Table B holds the same points as the rows below and some others, measured another way and shuffled. Each row below is followed by which row of B it is.
B:
0: [  55 -145    1 -135  -28   29   72  -52   -4    6   24   25   14  -66
   36  -83   -7   37   18   50  -65]
1: [ -64  -47  -62   37 -124  -45   90   26   32   19   72   87   45    1
   12  -13  -81  -12   10  -19  -58]
2: [ -52   58  -81   90 -160  -23   62   -6  -21   14  114  111   36  -23
  -33  -12 -131   -2   38  -52 -123]
3: [  37   23   67 -111  107   41  109 -175  -65  -29   24   38   -6 -143
   23   43   18   45  -44  101  -45]
4: [ 64 -93 -31 -95  47  20  95 -30  -4  36 -30   9  40 -48  35 -40  12  11
  -6  41 -31]
5: [131  66 -53 -59 -36  65 202 -67   4 -95 -95  12 102  13 -24 -23 -62 -70
 -52  54   6]
6: [  20  108  -40    1   38  -19   50  -29  -66   83   37   17   -5  -80
   36   17  -69   70  -12  -39 -110]
7: [ 33 -14 -88  21 -74  -5 158   1  40 -52 -13  29  77  21 -56 -74 -25 -25
   1 -22 -46]
8: [  75  120  -43  -43   92   12  -71  -72 -136   78   38  -50   -8 -116
   -5   35  -47  138   17  -34 -157]
9: [  36  -25   93 -116  144   38  176 -205  -26  -34    7   87   26 -152
   38   57   54   -2  -62  144   18]
10: [  75   48   40  -73   14   11   57 -102  -49    7   46   37   32 -109
   -7  -28  -39   64    6   22  -95]
11: [  58  113  -59   33  -73  -23   53  -11  -18   29   46   48   80  -35
  -32  -28 -105   36   21  -60 -106]
12: [ 184   79    6 -130   65   49  175  -51    0  -58 -133  -45  116   -8
  -10  -32  -15  -15  -65   52   11]
13: [  80    8   61 -102   63   33   96 -169  -37  -44    9   48   46 -111
    0   31    0   22  -32   91  -20]
14: [  30  -23  -67  -28  -38  -37  -87   24  -51  132   66    4   19  -52
   52   -4  -95   95   42  -58 -121]
15: [ -21  -73  -66  -12 -144  -21  167   34   52  -55    3   14    4   45
    9 -104  -55  -17  -19  -22  -47]
16: [  95   10 -112  -32  -69   34  109    2  -17  -36  -39  -41   31    9
  -35 -111  -48   22    9  -35  -96]
17: [  27  -44   10 -125  132   64  117 -140  -77  -33    0   -4  -26 -130
   10    5   64   57  -26   97  -64]
18: [135   8 -65 -78  40  -2 -14  15 -46 124 -29 -35  39 -52  55 -44 -61  77
  17 -44 -90]
19: [  44    6   65  -98   23   23   89 -131  -44   11   37   79   22 -113
   52   32  -48   10  -27   85  -34]
20: [ 115   28    0  -63   28   33  137 -103  -25  -34  -19   13   34  -72
  -27  -69   -3   16   -9   25  -61]
21: [-62   7 -78  29 -47 -47  58  30  -8  91  59  60  10 -31  66  30 -89  25
 -10 -36 -71]
22: [  13  -97   79 -124   57    6   14 -157  -67   36  108   44  -69 -176
   49  -37   23  116   17   55 -110]
23: [  52   -3  -35  -36   60    8   20 -101  -86    8   56  -31  -54 -115
  -42  -78   38  118   35  -24 -155]
24: [ -24  118  -48   21  -34    4  101  -57  -59  -30   52   30    0  -53
  -26   14  -71   37  -16  -14 -110]
25: [ 149   38    6 -138    8   55   57  -53  -49    5  -44  -18   71  -55
   17  -31  -67   32   -7   41  -64]
26: [  39   72  -40   -6    7  -24   54  -41  -56   39   49  -12  -35  -79
   -3  -65  -36  100    8  -61 -140]
27: [ 68  77 -55 -19  -5  29 144 -60 -26 -59 -34  -3  45 -21 -35 -19 -36  -4
 -32  10 -52]
28: [  62   69  -29  -31  -23   19  245  -61   20 -120  -58   -8   34    2
  -36  -69  -14  -23  -63   19  -23]
29: [ 150  173  -86    9  -59   20  -26  -42  -86   23   36  -17   71  -61
  -80  -65 -115   97   58  -86 -181]
30: [ 142   69   42 -153   53   61  152  -87  -24  -19  -90   15   95  -51
   55   34  -62  -26  -72   99   18]
31: [ -18   20  100  -79   33  -19   48 -135  -69    8  104   47  -53 -146
   29    1  -12   91  -10   39 -103]
32: [ -90  -99  -42    3   15  -37   83  -58  -28   32  106   36  -87 -100
   17  -57   35   87   17  -16 -120]
33: [-266  135  345  165 -455 -254 -100 -102   96 -187  306  277  164   81
  -98  258 -260 -133  -37   40   89]
34: [-105  150   98   33  -25 -120  212   20   67  -77  -26   36   73   66
   20  117  -53  -71 -139   18   83]
35: [-136 -160 -161   28   -9  -51   50   71  -11  111   51    1  -87  -13
   97  -10   -6   53   -1  -47  -86]
36: [ 131   12  -76 -115   52   42   12   -8  -65   60  -78  -72   33  -27
   57    1  -51   51  -23   11  -56]
37: [ 42 -17 -44 -52 -61  23 130 -10  12 -13 -39  45  78  10  33  12 -76 -59
 -34  47   2]
38: [ 102   36  -74  -15 -191   10   23   43   -7    9   10   24   94   36
  -22  -79 -159  -15   40  -49  -99]
39: [ 89  58 -84 -57  16  19  24  19 -51  77 -55 -26  60 -13  55  39 -93  22
 -24  -6 -49]
40: [-808 -223  377 -380  125  -30   37   26  -90 -195  374   66  -38 -190
   25  414  149  264  -91  367 -113]
41: [ 141   28   33 -106   81   50   66 -146  -69  -20   -1    3   37 -121
  -38  -49   18   59   12   45  -86]
42: [-692 -448  532  421 -181 -708 -485   85  109 -417  151 -280 -181  528
 -419  272  466 -222  -64  -91  337]
43: [-151 -189    9   27 -106  -66   46  -81   11   -6  209  123  -61 -106
  -21  -80   19   73   66   -5 -127]
44: [ 293  327  116 -131   23  158  102 -160  -48  -22   -2  222  433 -153
 -139  109 -184  -70   46  145  -45]
45: [ 77 162 -74   9  48  28 102 -77 -51 -34 -38   5  93 -38 -43  69 -53   8
 -36  12 -47]
46: [   7 -151    8 -102  -17    4  107  -28   27   40    1   68   37  -41
   89  -10  -26  -30  -20   76    8]
47: [ -71  -95   -5  -62  118   -7  121  -83  -33   35   36   37  -48 -111
   56   28   63   42  -32   63  -42]
48: [  22   80  -10    5   13  -27   60  -50  -52   63   56   44   -3  -87
   13  -16  -54   52    1  -32 -106]
49: [  76  -24    9 -107   15   35   65  -93  -59  -21   10  -21  -18  -83
    6  -64   -7   63   -1   34  -93]
50: [ 112   52   17  -74  -34   42  149  -98  -25  -87   11   18   48  -67
  -69 -112  -21   30   10   20 -100]
51: [ 235 -243 -570 -149 -658  548  138 -104 -181 -207  -19  128  -22   39
   11 -246 -441 -214  178  171 -282]
52: [-18   1   4 -62  79 -19  62 -50 -35 100  22  51   6 -90 111  90 -45  30
 -49  43 -22]
53: [-117   41 -150 -179   72  244  348   45  -49 -141 -165   67  218   43
   21  260  -70 -191 -122  287   71]
54: [ 71 -53  -7 -65 -63  15 110 -36  27 -17 -21  66 100  -5  13 -16 -60 -55
 -11  52   6]
55: [  28  -15  -27   10  -94  -30  -15  -15  -12  107   97  114   74  -62
   30  -10 -119   17   51  -27  -90]
56: [101  63 -55 -55  47  38 112 -45 -32  15 -51   9  75 -47   6   3 -41   5
 -26  21 -45]
57: [ 46  25 -30 -51   8  12  62 -34 -52  64  26  26   6 -76  41 -22 -58  46
   2  -1 -98]
58: [ -94 -139 -107    9    7  -34  106   22   21   35   26   27   -6  -11
   35   -3   24   11   -9    3  -40]
59: [  64  -76  117 -173  136   41  121 -206  -49  -58   31   16  -29 -172
    8  -44   93   82  -25  114  -54]
60: [-18  17 -57 -50 112  32 191 -84 -28 -47 -61  -6  -1 -45  38  79  27  -7
 -92  80  11]
61: [  6  78 -39 -10   5 -19  97  -5 -33  85   9  48  15 -48  80  39 -96   7
 -40  -7 -51]
62: [ -46 -178   14  -57  -85   -3  156  -42   65  -77   36   91   70   -8
  -20  -43   15  -53    1   82    9]
63: [ 120   84 -149   30  -25   13  128    8    2  -43  -74  -43   93   34
  -84  -75  -34    5    1  -62  -70]
64: [ 121  -90  267  345 -116   57   10    6 -412  361  106  302 -325  -24
 -209 -506   75 -651  390  -86 -299]
65: [ 204   10   57 -185  -84   91  167  -85    9  -86  -84   36  123  -18
   18  -66  -98  -66  -35  104    8]
66: [-30 -46 -35 -25 -40 -12  58 -58 -23 -11  64  33  -9 -56   9  -8 -31  49
  -1  10 -78]
67: [ 10 -12 -54 -10 -56  15  93 -48 -21  -7  34  57  33 -40  -4 -14 -57 -10
   5  16 -67]
68: [ -37   29   18  -58   60   19  306 -103    2 -147  -46   -8  -42  -38
   -2  -24   62  -19 -105   78   -4]
69: [  73  -22  -58  -54  -17   36  217  -53   21 -122  -71  -31   33    8
  -46 -100   25  -15  -38   27  -25]
70: [  64  124  -73  -30  114   -3   18  -49  -97   79    2  -55  -22  -99
   28   16  -30  130  -18  -48 -128]
71: [  88  223  -69   44  -45   11    7  -37 -101   41   57   20   51  -71
  -66  -19 -129   71   38  -81 -177]

[-160 -249  142   48   20  -35  193   75 -276  -87   -7   19 -178  184
  -82  408  332 -302  269 -259  303 -126 -189 -165 -652 -232    0   72
   93    3 -281]
65
[ 107 -272  259  291    0 -220    6 -417  -82  292 -203 -264 -213    4
  124  638  -44 -193  154 -167  -59 -373  257  -24 -404 -444  251 -388
  395  235 -283]
70
[-398 -198  287 -293 -108  544   61  202  -39 -210  -92  114 -190   77
  -59   45  171 -289  205    2    7   41 -376 -320 -365  128 -174  357
  -73 -291 -260]
7
[-163  197  169 -147   -7  317 -104  203  -39   56   37  278  -58 -178
 -108 -134 -269 -260 -157 -175 -118  -46 -207 -225  215  335 -135   53
   75  -53   35]
66
[ 176 -352  176  187  115 -285    3 -140 -147  352 -197  -79 -208  -94
  111  672  -89 -215   98 -168   12 -359  126  115 -307 -358    0 -248
  199  265   10]
9
[ 140  219 -167  269  312  -91    9 -184 -131  285  175  -36  132  -53
  271 -278 -395  307 -393  146 -228   21  144  347  218   71 -118 -432
  187  169  155]
43
[ -98  137 -215  201  127   80  211 -120 -217  -73  324  -72   35  224
   88 -191  109  166   50   19   60  218  -86  -26 -189   94 -118 -182
  151   44 -221]
64
[ 153 -276  206  191   89 -212   61 -241  -65  304 -203 -178 -184  -56
  174  507 -145 -163   44  -58  -24 -285  174  104 -313 -394   78 -262
  272  221 -139]
23
[-159 -199  307 -154 -170  295  -76  -49  132  275 -192   78  -98 -164
   -4  135 -153 -226   10  -21 -191 -235  -58 -193  -51   60 -121  -24
  104   28   -4]
10
[-237  164  101 -206  -51  328   78  226 -141 -222  196  357  -74  -45
 -307 -105   94 -342  294 -308    8  168 -207 -528   38  466 -302  266
    3 -105 -231]
16
[  23 -343  236   59   64 -120  146  -60  -41  234 -257 -155 -169   12
  235  340 -105 -169 -144   57  116 -239  -61  201 -509 -453   80 -104
  164   99 -111]
28
[  -3  234 -189  256  186  101  240 -152 -146  101  310 -129  126  193
  114 -350  -60  205  -41  104  110  149    7   28  -23   27 -195 -215
  225  130 -126]
49
[ -88  168  -28  150  291   -4  135  295 -470 -338  202   83 -225  195
  -69  301  144 -310  123 -349  363   59 -310  -78 -371 -101   82   98
  130  -77 -278]
47
[-175  328  -76  -48   38  371    7   21  111  252  172  122  250  -85
  156 -699 -395  232 -530  241 -209   56 -120  149  315  298 -178 -202
  103    3  206]
67
[-276  232  106 -219   18  524   90  393 -128 -223  175  260 -111   23
 -188 -275  -47 -323   72 -146  161  206 -452 -417   70  398 -311  372
  -20 -190 -150]
20
[-185  314   97 -224   52  487   64  323  -60 -150  180  322  -31 -100
 -214 -291 -153 -301  122 -145   22  175 -240 -404  275  444 -366  315
   22 -116 -106]
48
[ -70 -223  388  -99 -100  254 -126  -86   75  313 -237   82 -133 -203
  -85  357 -138 -327  218 -128 -194 -357   86 -269    1   -1 -169  -10
  143   79   -8]
52
[ 276 -289  158  177  265 -422  181 -154 -146  316 -182  -47  -70  -97
  147  430 -138 -130   58  -59   34 -254  301  235 -314 -416 -117 -184
  177  270  -44]
15
[  75  192  -71  321  246  -29   45 -290 -119  285  137 -175  111   61
  285 -358 -355  306 -415  183 -158    5  104  259   77   -5  -37 -445
  255  126   21]
51
[-282  156   98 -226  -63  339   51  350 -163 -247  165  345 -147  -25
 -241  -87   44 -383   96 -306   93  167 -408 -443  -41  420 -186  278
  -16 -150 -188]
50
[-235  -42  -25 -320 -226  138  102   85  281  368   10  406  349 -265
  -20 -287  -71   37 -254   76 -211 -196   60  149   -4  133 -193 -132
   -6  152  287]
25
[ -40  281   29  -68   42  269   57  -61  102  280  158  211  238 -177
  -39 -593 -353   78 -169   89 -240   60  117 -133  432  405 -412  -95
  110   98  106]
38
[-107  210 -127 -127  -40  215   90   94  118  263  194  245  205 -156
   46 -526 -292  102 -340  104 -131  102 -116   33  282  354 -305 -121
   46  120  207]
68
[ -81 -213  218  212  133  -36  195  -95 -298 -128  -77 -214 -246  266
   24  569  287 -293  349 -195  304 -196  -35  -97 -727 -502  184   -7
  257  -11 -465]
39
[-339   13 -117 -378 -169  302  270  141  221  -35  130  350  290  -91
  -12 -326  155   51   17  158 -137  102  -15   62 -182  139 -206   97
  -55  -32  -34]
29
[ -43 -341  222 -137 -206  -49 -109  -32   37  342 -166  261 -134 -287
 -142  539  -10 -345  200 -308 -201 -337   57 -218  -99   86 -140 -120
   66  212   93]
59
[-101  269  161 -216   20  129  -73  377  -82   23   50  494  -34 -296
 -244  -23 -273 -443 -151 -386  -26  -99 -172 -231  240  334 -116  113
   63   17   84]
57
[-166  214  200  -98   33  205 -170  194 -200  -89   70  346 -142 -163
 -209   30 -175 -354  -48 -382 -152  -39 -187 -340  154  413  -59   41
   74 -100  -70]
1
[-309  182   86 -213  -12  415   56  314 -167 -232  196  356  -41    1
 -271 -142  115 -301  203 -256   61  117 -297 -422   -9  406 -274  287
  -29 -163 -147]
37
[ 108 -340   -1  331   37 -361  -14 -622  -17  511 -100 -199  102  -35
  288  364  -16  299  -52   87 -385 -372  490  366 -331 -342  126 -705
  279  323   27]
58
[ -54 -309 -111   52   42  -41  350 -221   16  187   44 -116  137  138
  219   -5  206  229  139  268   14   11  137  230 -480 -264 -230 -150
   62  147 -108]
69
[  26 -212   48   13   87 -136  232  -37 -128  -24  -10   58 -101    0
  -12  451  184 -212  381 -146   72  -60  134  -38 -405 -227  -98   11
  121  125 -262]
45
[   1 -276  228  188   75 -210  -13 -124 -198  230 -186  -88 -174   21
  110  510  -14 -196  -78 -184   52 -372    3  116 -481 -371  192 -262
  213  120  -76]
0
[ -49 -218  -90  105  138   21  364  -95  -10  162    5 -228   87  206
  318    4   99  182  -39  326  203  -43   -7  376 -536 -483  -81 -115
  130  107  -98]
41
[ 297  250  164  311  515   44   99  -30 -232  201    5 -189  -94    2
  160  -96 -513  -88 -100   67  129  -47  111   75  235 -167 -263  -43
  281  110  -58]
35
[-132  206  132  163  238  195  120  172 -367 -282  118  -70 -231  238
  -33  128   34 -308   77 -228  339   30 -297 -188 -320 -131  106  116
  220 -138 -379]
61
[ -37 -165  254 -207    6  193  129  103  135  198 -200  106  -40 -175
   50  104 -182 -250   42   80  -21 -154   11  -11 -102 -135 -219  146
   69   49  -26]
26
[  12 -218  169  241  119  -16  154 -222 -269  -32  -11 -222 -252  206
    4  474  205 -205  455 -162  147  -80   49 -232 -471 -255  -43  -52
  234   60 -423]
56
[ -69  -59 -136   77  219   63  404  -83  -51  -18  103 -149  151  214
  272 -156  121  223   29  327  129  102   70  336 -451 -355 -123  -46
  108   21 -201]
11
